Here is a tiny trained network, its code and every weight. The questions are about switching its units off for an input and a target symbol, where a switched-off unit gives its printed mean instead of its output.

import numpy as np


def w(rows, s, z=0):
    codes = np.array(rows[::2]) - 128.0
    scale = np.full(codes.shape[1], s)
    scale[-1] = z or s
    return codes * scale


def f(y):
    return y / 2 * (1 + np.tanh(0.7978845608 * (y + 0.044715 * y**3)))


def softmax(a):
    e = np.exp(a - a.max(-1, keepdims=True))
    return e / e.sum(-1, keepdims=True)


def log_softmax(a):
    a = a - a.max(-1, keepdims=True)
    return a - np.log(np.exp(a).sum(-1, keepdims=True))


def net(x, mask):
    ids = ['αβγδηθμξπφω'.index(c) for c in x.split()]
    T = len(ids)
    res = E[ids] + P[:T]
    q, k, v = (res @ M[0].T for M in (Q, K, V))
    z = softmax(np.where(np.tri(T) > 0, q @ k.T / 4**0.5, -1e9)) @ v
    res = res + np.where(mask[0], z, O[0][:, -1]) @ O[0][:, :-1]
    y = f(res @ A[0][:, :-1].T + A[0][:, -1])
    res = res + np.where(mask[1:13], y, B[0][:, -1]) @ B[0][:, :-1]
    return log_softmax(res[-1] @ U[:, :-1].T + U[:, -1])


Q, K, V, O, A, B = {}, {}, {}, {}, {}, {}
E = w([
[116,101,63,79,59,101,67,134],'α',
[128,150,138,159,208,31,122,105],'β',
[60,110,57,211,81,106,115,142],'γ',
[186,59,70,132,190,68,142,191],'δ',
[43,249,157,127,30,128,75,54],'η',
[116,79,166,209,197,148,72,96],'θ',
[96,176,70,109,104,19,200,168],'μ',
[55,244,165,36,102,183,208,165],'ξ',
[137,131,210,94,169,163,27,60],'π',
[164,92,152,15,156,145,118,159],'φ',
[93,63,91,146,182,169,153,201],'ω',
],0.013)
P = w([
[138,154,91,123,144,138,121,126],'0',
[117,183,122,160,156,123,91,202],'1',
[156,153,182,147,112,112,127,164],'2',
[206,157,114,146,86,123,192,66],'3',
[77,85,56,93,147,167,131,80],'4',
[41,65,192,110,96,65,87,158],'5',
[177,246,173,175,129,120,66,227],'6',
[87,48,134,92,96,110,168,38],'7',
[154,132,65,113,124,168,189,21],'8',
[36,91,169,99,113,85,84,132],'9',
[95,187,186,140,130,84,57,198],'10',
],0.012)
Q[0] = w([
[173,183,153,141,102,115,103,140],'head 0',
[149,100,97,93,125,126,182,1],'head 0',
[3,81,209,85,144,46,49,218],'head 0',
[241,190,162,184,96,142,108,209],'head 0',
],0.012)
K[0] = w([
[115,132,66,123,170,178,131,139],'head 0',
[90,125,200,169,107,89,93,253],'head 0',
[126,54,128,126,96,130,230,18],'head 0',
[113,195,5,121,208,178,116,85],'head 0',
],0.012)
V[0] = w([
[178,145,246,41,100,85,154,69],'head 0',
[196,62,199,130,225,160,112,159],'head 0',
[172,97,64,25,84,217,129,148],'head 0',
[169,92,76,141,98,2,156,132],'head 0',
],0.0088)
O[0] = w([
[208,164,173,161,91,148,161,145,1],'head 0',
[124,114,221,149,125,9,121,132,95],'head 0',
[143,57,111,109,106,115,209,16,202],'head 0',
[154,211,49,146,201,106,121,93,162],'head 0',
],0.011,0.003)
A[0] = w([
[126,137,172,134,122,91,112,178,41],'neuron 0',
[170,119,129,139,71,63,86,121,72],'neuron 1',
[73,122,100,160,92,90,164,166,72],'neuron 2',
[91,160,139,102,193,57,163,101,109],'neuron 3',
[174,81,92,165,186,125,192,223,81],'neuron 4',
[85,72,128,72,97,95,110,90,54],'neuron 5',
[164,97,101,85,170,110,115,181,91],'neuron 6',
[116,59,152,156,53,162,152,122,127],'neuron 7',
[154,111,174,140,173,173,55,53,150],'neuron 8',
[188,131,195,154,91,121,141,173,2],'neuron 9',
[115,188,140,87,130,92,154,196,154],'neuron 10',
[101,81,117,251,112,144,99,92,87],'neuron 11',
],0.011,0.0056)
B[0] = w([
[111,116,91,109,49,120,137,83,163],'neuron 0',
[136,140,85,99,146,93,91,82,176],'neuron 1',
[137,193,64,133,91,132,157,54,176],'neuron 2',
[152,96,163,144,130,244,109,64,255],'neuron 3',
[41,152,217,164,123,84,169,59,205],'neuron 4',
[66,174,151,162,210,137,189,179,252],'neuron 5',
[199,139,177,82,129,49,190,116,193],'neuron 6',
[125,152,122,49,210,84,101,163,228],'neuron 7',
[121,67,124,173,2,42,155,211,168],'neuron 8',
[70,221,100,159,141,181,95,89,166],'neuron 9',
[160,23,110,164,121,167,141,191,194],'neuron 10',
[197,195,144,125,181,140,160,228,167],'neuron 11',
],0.0085,0.0065)
U = w([
[75,75,30,70,176,58,35,130,51],'α',
[182,98,166,197,193,162,8,64,197],'β',
[164,247,73,172,182,100,145,169,4],'γ',
[185,163,176,129,127,27,211,86,164],'δ',
[71,240,190,119,63,137,72,94,101],'η',
[181,113,138,224,166,95,104,212,173],'θ',
[149,92,38,163,56,119,254,83,120],'μ',
[133,155,190,128,84,252,179,158,53],'ξ',
[76,44,134,136,38,73,83,136,112],'π',
[169,73,148,37,156,116,153,165,159],'φ',
[32,105,153,176,176,118,163,138,207],'ω',
],0.0066,0.0035)

Each question gives the input, a string of symbols that net reads in full, and the target symbol t.
The units are the heads (4 rows each of Q, K, V and O) and the neurons (one row each of A and B). Each row of codes is followed by its name. A weight is (code - 128) times the scale printed after its matrix; where a second scale follows, it is the last column's (O, A, B and U).
mask holds one flag per unit, heads first, then neurons. A switched-off unit (its flag False) gives its mean, the last column of its rows in O or B, instead of its output. The means were averaged over made-up inputs and are rounded, as every weight is.
A unit's drop is (log p(t) with every unit on - log p(t) with that unit switched off) / (log p(t) with every unit on - log p(t) with every unit switched off).
The circuit of an input: a set's keep is (log p(t) with only the set's units on - log p(t) with every unit switched off) / (log p(t) with every unit on - log p(t) with every unit switched off). Starting from the 12 units with the biggest drops (on a tie, the unit counted first), units are removed one at a time, each time the one whose removal leaves the highest keep (on an exact tie, the one counted first), for as long as the keep stays at least 0.8.
units of the circuit, in order: the units of the circuit, biggest drop first
most important unit: the unit with the biggest drop
k most important neurons: the k neurons with the biggest drops, biggest first
drop when u is switched off: that unit's drop, to one decimal
input μ π μ ω η θ α α ω ω π, target ω: units of the circuit, in order => head 0; neuron 5
input φ φ ξ π ω π α, target α: 2 most important neurons => neuron 4; neuron 1
input π ω ω, target η: most important neuron => neuron 9
input μ γ α ω β ω ξ δ η φ, target β: units of the circuit, in order => head 0; neuron 3
input α π ω θ ω γ δ π ξ α, target η: units of the circuit, in order => head 0; neuron 9
input φ α ω ω φ γ π, target π: 2 most important neurons => neuron 8; neuron 6
input ω φ ω β γ, target γ: 2 most important neurons => neuron 11; neuron 2
input θ η ω γ δ θ α, target β: 4 most important neurons => neuron 3; neuron 7; neuron 8; neuron 0
input θ φ δ γ, target γ: 4 most important neurons => neuron 11; neuron 7; neuron 4; neuron 6
input γ δ γ ω ω η ω ξ ω μ, target φ: units of the circuit, in order => head 0; neuron 7
input π ω α α φ, target μ: 2 most important neurons => neuron 7; neuron 8
input ω α θ, target θ: units of the circuit, in order => neuron 11; neuron 8
input ω ω μ, target μ: units of the circuit, in order => neuron 2; neuron 10
input α η ω ω ξ η, target ω: most important unit => neuron 5
input φ ω ω μ φ γ φ ω φ, target δ: 2 most important neurons => neuron 10; neuron 3
input α μ μ ω θ ω φ γ φ ω, target α: 2 most important neurons => neuron 5; neuron 3
input θ φ μ φ α ω β φ, target ω: 2 most important neurons => neuron 5; neuron 7
input α γ α μ ξ ω δ β ω, target β: 2 most important neurons => neuron 3; neuron 5
input ω ξ δ, target ω: 2 most important neurons => neuron 5; neuron 4
input φ μ γ π δ δ π ω θ ω μ, target π: 2 most important neurons => neuron 10; neuron 0
input δ γ α γ δ ω ω α, target ω: units of the circuit, in order => neuron 5
input ω β θ β, target θ: units of the circuit, in order => head 0; neuron 10
input θ η ω φ ω η ω π α θ, target η: units of the circuit, in order => head 0; neuron 9
input ω η ω θ φ π α, target δ: drop when neuron 3 is switched off => 0.1
input ξ μ δ ω φ α α η θ ω, target ξ: drop when neuron 8 is switched off => 0.0
